Below are the code and all the weights of a small trained network. Each question names an input and a target symbol and asks about switching units off, where a switched-off unit gives its printed mean instead of its output.

import numpy as np


def w(rows, s, z=0):
    codes = np.array(rows[::2]) - 128.0
    scale = np.full(codes.shape[1], s)
    scale[-1] = z or s
    return codes * scale


def norm(h):
    return h / np.sqrt((h * h).mean(-1, keepdims=True) + 1e-5)


def softmax(a):
    e = np.exp(a - a.max(-1, keepdims=True))
    return e / e.sum(-1, keepdims=True)


def log_softmax(a):
    a = a - a.max(-1, keepdims=True)
    return a - np.log(np.exp(a).sum(-1, keepdims=True))


def net(x, mask):
    ids = ['ΓΘΛΞΠΣΦβδεζμτψ'.index(c) for c in x.split()]
    T = len(ids)
    res = E[ids] + P[:T]
    u = 0
    for l in range(2):
        r = norm(res)
        for j in range(3):
            rows = slice(2 * j, 2 * j + 2)
            q, k, v = (r @ M[l][rows].T for M in (Q, K, V))
            z = softmax(np.where(np.tri(T) > 0, q @ k.T / 2**0.5, -1e9)) @ v
            o = O[l][rows]
            res = res + np.where(mask[u + j], z, o[:, -1]) @ o[:, :-1]
        u += 3
    return log_softmax(norm(res)[-1] @ U[:, :-1].T + U[:, -1])


Q, K, V, O = {}, {}, {}, {}
E = w([
[133,102,100,219,189,154,169],'Γ',
[131,61,122,79,39,1,101],'Θ',
[136,94,73,216,122,167,156],'Λ',
[104,76,138,229,143,142,138],'Ξ',
[110,76,68,198,134,163,86],'Π',
[167,100,123,203,163,129,107],'Σ',
[175,110,64,142,183,144,87],'Φ',
[212,139,125,146,164,124,146],'β',
[158,87,156,131,196,117,80],'δ',
[173,116,197,130,163,110,145],'ε',
[184,140,161,147,90,137,137],'ζ',
[161,127,164,141,98,135,77],'μ',
[175,140,124,100,102,140,89],'τ',
[119,197,124,126,117,107,108],'ψ',
],0.005)
P = w([
[152,197,191,176,192,253,86],'0',
[170,174,177,162,166,206,80],'1',
[171,169,164,150,148,178,82],'2',
[170,137,144,147,144,148,90],'3',
[172,129,140,140,134,129,93],'4',
[172,121,130,136,126,113,101],'5',
[166,105,123,136,117,102,105],'6',
[169,98,114,133,118,84,111],'7',
[169,85,104,134,108,68,113],'8',
[168,55,93,140,109,52,118],'9',
[169,56,84,141,110,34,127],'10',
[152,22,55,155,101,11,147],'11',
],0.0035)
Q[0] = w([
[220,113,123,194,115,71,86],'L0H0',
[116,116,66,151,133,40,150],'L0H0',
[201,138,144,181,113,142,81],'L0H1',
[170,109,103,180,126,40,118],'L0H1',
[56,126,95,107,143,91,180],'L0H2',
[184,7,109,142,110,103,140],'L0H2',
],0.018)
K[0] = w([
[156,112,177,85,50,17,69],'L0H0',
[173,34,56,170,135,30,151],'L0H0',
[98,178,137,87,62,45,107],'L0H1',
[184,67,61,162,93,10,128],'L0H1',
[102,41,101,207,178,162,167],'L0H2',
[212,46,85,128,76,11,103],'L0H2',
],0.013)
V[0] = w([
[21,65,181,47,157,99,66],'L0H0',
[77,108,218,44,91,110,245],'L0H0',
[217,30,164,114,106,219,131],'L0H1',
[148,194,139,83,46,96,86],'L0H1',
[91,114,51,4,187,131,132],'L0H2',
[49,83,91,102,23,205,120],'L0H2',
],0.016)
O[0] = w([
[48,59,129,23,135,87,78,89],'L0H0',
[155,108,80,9,93,165,202,7],'L0H0',
[228,2,67,123,162,137,83,159],'L0H1',
[167,136,152,121,71,47,172,210],'L0H1',
[197,203,41,93,138,101,78,26],'L0H2',
[105,74,86,126,1,116,116,39],'L0H2',
],0.0085,0.016)
Q[1] = w([
[97,178,86,154,83,182,93],'L1H0',
[130,153,100,86,159,251,142],'L1H0',
[133,209,93,129,120,240,124],'L1H1',
[126,109,110,160,51,120,110],'L1H1',
[176,113,102,134,114,143,170],'L1H2',
[167,122,168,144,121,136,102],'L1H2',
],0.024)
K[1] = w([
[116,176,115,133,200,147,60],'L1H0',
[115,172,143,151,176,253,125],'L1H0',
[171,175,166,175,186,225,166],'L1H1',
[155,125,89,169,64,151,94],'L1H1',
[153,130,119,152,71,132,132],'L1H2',
[145,137,112,151,111,135,97],'L1H2',
],0.024)
V[1] = w([
[150,170,164,230,165,159,66],'L1H0',
[191,152,82,168,72,152,253],'L1H0',
[72,183,43,146,187,68,51],'L1H1',
[169,188,93,158,131,179,142],'L1H1',
[178,124,116,62,77,49,119],'L1H2',
[79,27,173,86,186,51,159],'L1H2',
],0.015)
O[1] = w([
[132,141,96,42,59,102,134,240],'L1H0',
[181,127,194,134,89,224,131,111],'L1H0',
[177,159,232,122,62,206,97,89],'L1H1',
[130,177,84,83,75,153,145,71],'L1H1',
[173,119,141,219,173,133,94,8],'L1H2',
[172,178,255,119,88,173,109,201],'L1H2',
],0.0092,0.012)
U = w([
[218,220,95,150,209,160,163,72],'Γ',
[145,108,113,10,200,142,182,225],'Θ',
[53,102,93,153,36,140,33,110],'Λ',
[132,124,116,115,105,130,134,2],'Ξ',
[35,76,108,103,82,190,134,127],'Π',
[127,148,188,53,163,151,21,161],'Σ',
[66,123,146,216,168,169,113,109],'Φ',
[106,110,66,183,60,195,139,122],'β',
[84,16,162,137,153,36,158,112],'δ',
[83,162,78,106,120,213,138,143],'ε',
[137,206,49,155,150,110,21,151],'ζ',
[102,215,188,119,63,81,194,183],'μ',
[254,100,94,138,50,65,91,125],'τ',
[207,69,152,128,86,221,242,91],'ψ',
],0.0098,0.0037)

Each question gives the input, a string of symbols that net reads in full, and the target symbol t.
The units are the heads (2 rows each of Q, K, V and O). Each row of codes is followed by its name. A weight is (code - 128) times the scale printed after its matrix; where a second scale follows, it is the last column's (O and U).
mask holds one flag per head, layer by layer. A switched-off head (its flag False) gives its mean, the last column of its rows in O, instead of its output. The means were averaged over made-up inputs and are rounded, as every weight is.
A unit's drop is (log p(t) with every unit on - log p(t) with that unit switched off) / (log p(t) with every unit on - log p(t) with every unit switched off).
The circuit of an input: a set's keep is (log p(t) with only the set's units on - log p(t) with every unit switched off) / (log p(t) with every unit on - log p(t) with every unit switched off). Starting from all 6 units, units are removed one at a time, each time the one whose removal leaves the highest keep (on an exact tie, the one counted first), for as long as the keep stays at least 0.8.
units of the circuit, in order: the units of the circuit, biggest drop first
unit that matters most: the unit with the biggest drop
which heads matter: for each layer, one digit per head in row order, 1 if its drop is at least 0.15 and else 0, layers parted by /
drop when u is switched off: that unit's drop, to one decimal
input Ξ Γ ζ Φ μ Λ ψ μ Π β Λ, target Γ: units of the circuit, in order -> L0H2, L0H0
input τ Γ Φ, target τ: units of the circuit, in order -> L0H1, L1H0, L0H0
input Γ Π Σ Ξ Π Λ Λ Ξ, target Π: unit that matters most -> L0H1
input δ ε ψ Γ Φ Λ τ ζ Φ Σ, target ψ: units of the circuit, in order -> L0H0, L1H0, L0H1
input δ ζ Λ Γ Λ ψ Π τ Λ, target τ: units of the circuit, in order -> L0H1, L0H2
input Π ε Φ Γ δ δ Γ ε δ, target Θ: which heads matter -> 011 / 000
input Λ β Ξ Λ Γ β Φ δ ψ Γ ψ Λ, target μ: which heads matter -> 010 / 000
input ψ ψ Γ Π, target μ: which heads matter -> 000 / 100
input Ξ β ψ Φ Σ Ξ δ ζ Φ δ, target ψ: units of the circuit, in order -> L0H0, L0H1, L1H0
input Σ Λ Γ Λ Π Λ β Λ ε Π Φ, target Θ: which heads matter -> 100 / 000
input Γ Θ ψ Σ Λ Φ ψ β Π ζ Φ Λ, target Φ: units of the circuit, in order -> L1H0, L0H2, L1H2, L0H0
input τ ζ ε, target τ: which heads matter -> 110 / 100
input Ξ ψ ε δ, target μ: units of the circuit, in order -> L0H1, L1H0
input Ξ ε μ, target δ: which heads matter -> 011 / 010
input ψ Π ψ ψ Φ Φ Φ, target ζ: unit that matters most -> L0H2
input Φ β Φ, target Γ: which heads matter -> 111 / 000
input δ τ Γ Φ ψ Ξ Γ, target μ: drop when L0H0 is switched off -> 0.0
input τ μ ζ, target τ: drop when L1H0 is switched off -> 0.4
input ψ Λ β ε δ Γ δ β, target Σ: drop when L0H0 is switched off -> 0.5
input Ξ Φ Γ, target ζ: unit that matters most -> L0H0
